Where the symbols take the elements:
j634 z j635
j634 s j980
j3 z j559
j3 s j214
j652 z j462
j652 s j446
j195 z j709
j195 s j858
j462 z j35
j462 s j914
j914 z j446
j914 s j462
j446 z j93
j446 s j652
j514 z j809
j514 s j289
j752 z j585
j752 s j998
j829 z j916
j829 s j48
j543 z j75
j543 s j139
j637 z j555
j637 s j825
j709 z j733
j709 s j511
j221 z j514
j221 s j239
j75 z j652
j75 s j93
j697 z j194
j697 s j941
j139 z j554
j139 s j543
j554 z j214
j554 s j559
j797 z j193
j797 s j545
j214 z j637
j214 s j3
j863 z j980
j863 s j635
j980 z j102
j980 s j634
j545 z j919
j545 s j797
j48 z j863
j48 s j829
j713 z j221
j713 s j696
j919 z j914
j919 s j35
j998 z j195
j998 s j752
j809 z j48
j809 s j916
j555 z j525
j555 s j153
j239 z j696
j239 s j221
j696 z j144
j696 s j713
j585 z j545
j585 s j193
j144 z j941
j144 s j194
j102 z j511
j102 s j733
j194 z j713
j194 s j144
j635 z j829
j635 s j863
j289 z j239
j289 s j514
j388 z j153
j388 s j525
j193 z j998
j193 s j585
j941 z j388
j941 s j697
j858 z j752
j858 s j195
j733 z j634
j733 s j102
j511 z j858
j511 s j709
j153 z j825
j153 s j555
j93 z j139
j93 s j75
j916 z j289
j916 s j809
j825 z j3
j825 s j637
j35 z j797
j35 s j919
j559 z j543
j559 s j554
j525 z j697
j525 s j388

In the rows, zero is written as 62.

Named rows; a name shown again gets a slightly different row:
j543 -> 50,65,84,68,38,61,46,52,64,55,32,62,42,52,66,57,59,67,84,46,84,75,72,85,76,77,46,53,81,60,62,39,77,68,59,100,51,54,24,48,60,77,47,85,41,62,68,15
j102 -> 70,94,31,80,55,44,82,75,48,72,43,42,55,64,62,77,70,89,33,108,44,63,48,64,51,66,53,63,52,58,90,88,52,30,74,34,76,32,99,49,65,59,77,35,88,46,58,91
j941 -> 54,57,54,94,83,62,50,74,76,42,69,67,71,66,72,73,53,75,57,70,40,43,39,68,68,49,60,42,59,28,75,47,44,68,68,51,36,56,92,105,76,19,69,71,75,48,37,73
j941 -> 45,51,51,76,68,58,49,57,91,56,75,73,65,66,67,72,43,71,63,69,49,38,55,74,46,66,56,59,46,24,82,47,44,71,54,40,39,67,82,106,77,33,62,68,60,52,21,72
j914 -> 63,45,95,51,46,57,23,42,73,54,52,54,71,78,53,68,67,46,66,64,55,60,61,67,55,59,48,41,40,36,65,53,81,96,49,92,51,64,40,53,10,67,71,85,64,59,69,30
j652 -> 71,87,70,71,48,48,88,65,29,58,55,56,50,61,56,42,61,79,81,61,66,66,59,63,60,78,61,71,109,79,54,49,98,52,73,73,71,37,34,53,70,81,45,75,48,46,59,37

Complete each set of four: the symbols that take the first to the second take the third to the fourth.
Answer with the element's name.
74,45,63,50,57,71,47,52,86,67,77,71,75,64,82,74,68,47,74,65,54,53,48,46,64,43,53,36,29,11,79,40,36,78,33,71,58,79,70,84,33,54,90,65,43,66,77,62
: 59,40,80,47,60,70,26,60,82,65,59,66,73,68,73,72,89,57,73,72,79,59,44,47,86,54,55,30,30,29,83,41,49,94,59,86,35,61,62,87,30,42,65,58,61,46,70,65
:: 67,47,88,66,65,86,38,53,83,62,74,71,76,60,53,57,79,39,84,68,71,65,55,61,93,44,65,42,35,43,72,47,60,85,32,97,37,75,73,75,35,54,69,55,45,53,66,56
: j914

66,53,15,64,84,60,51,50,82,50,74,75,75,61,68,64,58,62,17,62,49,38,47,47,31,64,65,54,58,52,61,47,65,75,56,45,62,62,102,92,63,46,93,37,75,52,39,106
: 62,44,38,60,80,78,70,56,62,41,68,75,59,66,96,52,50,55,49,73,62,51,73,57,55,39,64,78,63,62,53,65,39,72,63,57,71,72,90,36,62,45,52,33,58,110,88,80
:: 53,79,60,56,48,61,91,79,51,40,60,63,45,59,46,43,56,89,65,46,70,79,70,84,54,77,68,66,114,79,26,71,63,31,65,49,79,35,57,44,109,92,44,96,53,57,50,60
: j914

55,54,42,67,71,64,92,55,52,89,80,76,33,53,66,43,24,72,30,49,61,40,47,73,46,66,68,75,83,74,33,50,49,47,80,45,78,58,102,58,111,43,53,36,90,83,66,93
: 74,53,67,65,70,81,59,48,74,86,73,67,40,79,88,48,26,49,75,41,72,52,70,66,69,36,61,94,61,70,52,68,77,67,66,76,87,70,46,49,61,36,49,47,72,110,93,87
:: 73,63,77,54,63,51,73,85,28,78,66,60,52,44,49,59,90,63,51,76,57,77,62,57,45,88,58,61,65,90,68,93,78,45,101,40,73,37,93,18,50,92,52,58,50,55,63,43
: j543

57,79,32,56,60,64,71,94,42,79,45,49,80,42,28,100,87,71,47,103,60,82,49,38,67,82,54,30,60,64,64,60,91,58,66,52,67,32,90,56,68,80,73,48,55,19,65,44
: 78,42,77,56,64,50,96,68,59,56,35,70,63,67,88,49,98,47,66,70,64,81,74,68,84,50,71,88,83,76,68,78,63,54,49,89,77,54,42,36,57,86,53,51,47,75,96,45
:: 41,57,67,82,64,63,70,35,69,61,57,84,59,85,97,44,19,50,70,41,70,42,64,70,54,33,58,78,68,81,39,38,51,76,54,49,65,98,36,59,89,37,56,64,74,103,69,77
: j941

67,70,68,64,55,57,82,81,51,46,55,56,61,49,41,44,41,73,75,59,69,67,72,85,55,92,75,63,113,88,38,65,74,27,66,42,60,38,36,41,102,84,39,92,60,58,58,58
: 52,73,68,80,70,54,117,70,32,78,75,71,31,70,66,63,64,78,76,51,59,50,56,77,51,69,64,90,89,100,53,78,59,44,61,35,65,56,57,39,101,71,62,73,83,47,41,50
:: 50,75,70,52,49,59,64,66,52,71,45,41,51,73,46,61,52,57,72,55,82,69,63,63,63,70,58,61,102,87,27,52,92,67,63,88,43,54,20,41,60,85,41,81,50,51,71,55
: j652

39,92,77,80,44,42,70,65,66,103,57,54,76,54,36,58,40,81,83,71,61,68,56,75,60,112,44,59,80,76,37,60,84,46,39,42,43,53,47,87,74,75,47,97,73,26,54,55
: 50,45,94,57,61,68,51,33,49,81,50,73,64,63,56,50,47,58,90,52,83,65,64,84,77,45,66,55,69,56,62,60,63,74,52,99,40,76,24,73,49,74,46,98,38,68,79,32
:: 42,73,57,68,49,39,97,60,27,43,53,65,52,56,39,42,54,75,67,64,61,85,71,76,53,76,61,52,100,85,43,65,63,39,74,39,68,41,71,41,100,91,40,77,57,53,53,51
: j914

67,95,64,86,61,40,101,87,67,56,74,51,38,75,73,44,32,77,55,65,86,64,69,83,52,63,66,75,84,78,51,73,51,39,71,28,84,68,93,21,97,57,48,52,81,83,58,72
: 51,42,64,43,83,90,55,54,68,59,81,83,88,69,83,82,84,62,79,52,49,50,66,61,67,35,83,44,27,23,92,50,47,72,46,65,41,62,62,87,37,56,95,57,61,57,71,79
:: 39,72,57,60,56,53,78,81,29,56,39,43,40,52,35,50,43,74,68,43,54,73,62,78,62,80,78,66,117,93,28,61,69,45,63,42,65,48,56,48,100,91,45,72,57,62,51,58
: j914

68,57,41,58,86,53,31,70,62,39,76,70,101,60,73,67,79,54,28,46,45,38,73,31,49,49,80,57,32,34,73,53,57,66,67,37,53,66,75,89,47,46,87,41,76,63,60,90
: 51,54,56,66,74,85,51,55,72,66,79,80,62,54,75,45,22,52,52,67,78,38,48,47,54,46,69,99,69,60,48,69,35,45,77,41,70,68,97,44,77,23,50,41,85,98,68,98
:: 56,48,70,55,42,54,18,56,44,73,50,46,86,50,41,95,88,65,65,57,66,82,69,47,83,81,58,58,61,46,68,38,71,92,62,63,65,45,43,75,22,77,54,92,42,34,64,40
: j652

59,69,45,49,62,42,48,89,53,68,44,46,73,44,28,82,85,86,54,107,59,74,37,45,61,81,38,36,37,68,68,70,69,51,71,51,71,40,87,67,55,73,75,48,65,24,63,49
: 77,86,43,82,78,44,64,79,62,55,65,38,74,39,10,67,54,86,23,94,55,52,54,65,58,89,46,27,52,62,68,66,89,63,65,35,66,51,86,86,63,72,64,55,46,37,74,52
:: 48,36,103,58,72,74,54,40,63,75,52,64,76,77,72,57,70,44,115,44,73,62,72,77,62,34,50,72,76,54,60,48,70,71,66,112,67,67,21,57,49,77,32,89,56,54,74,37
: j543

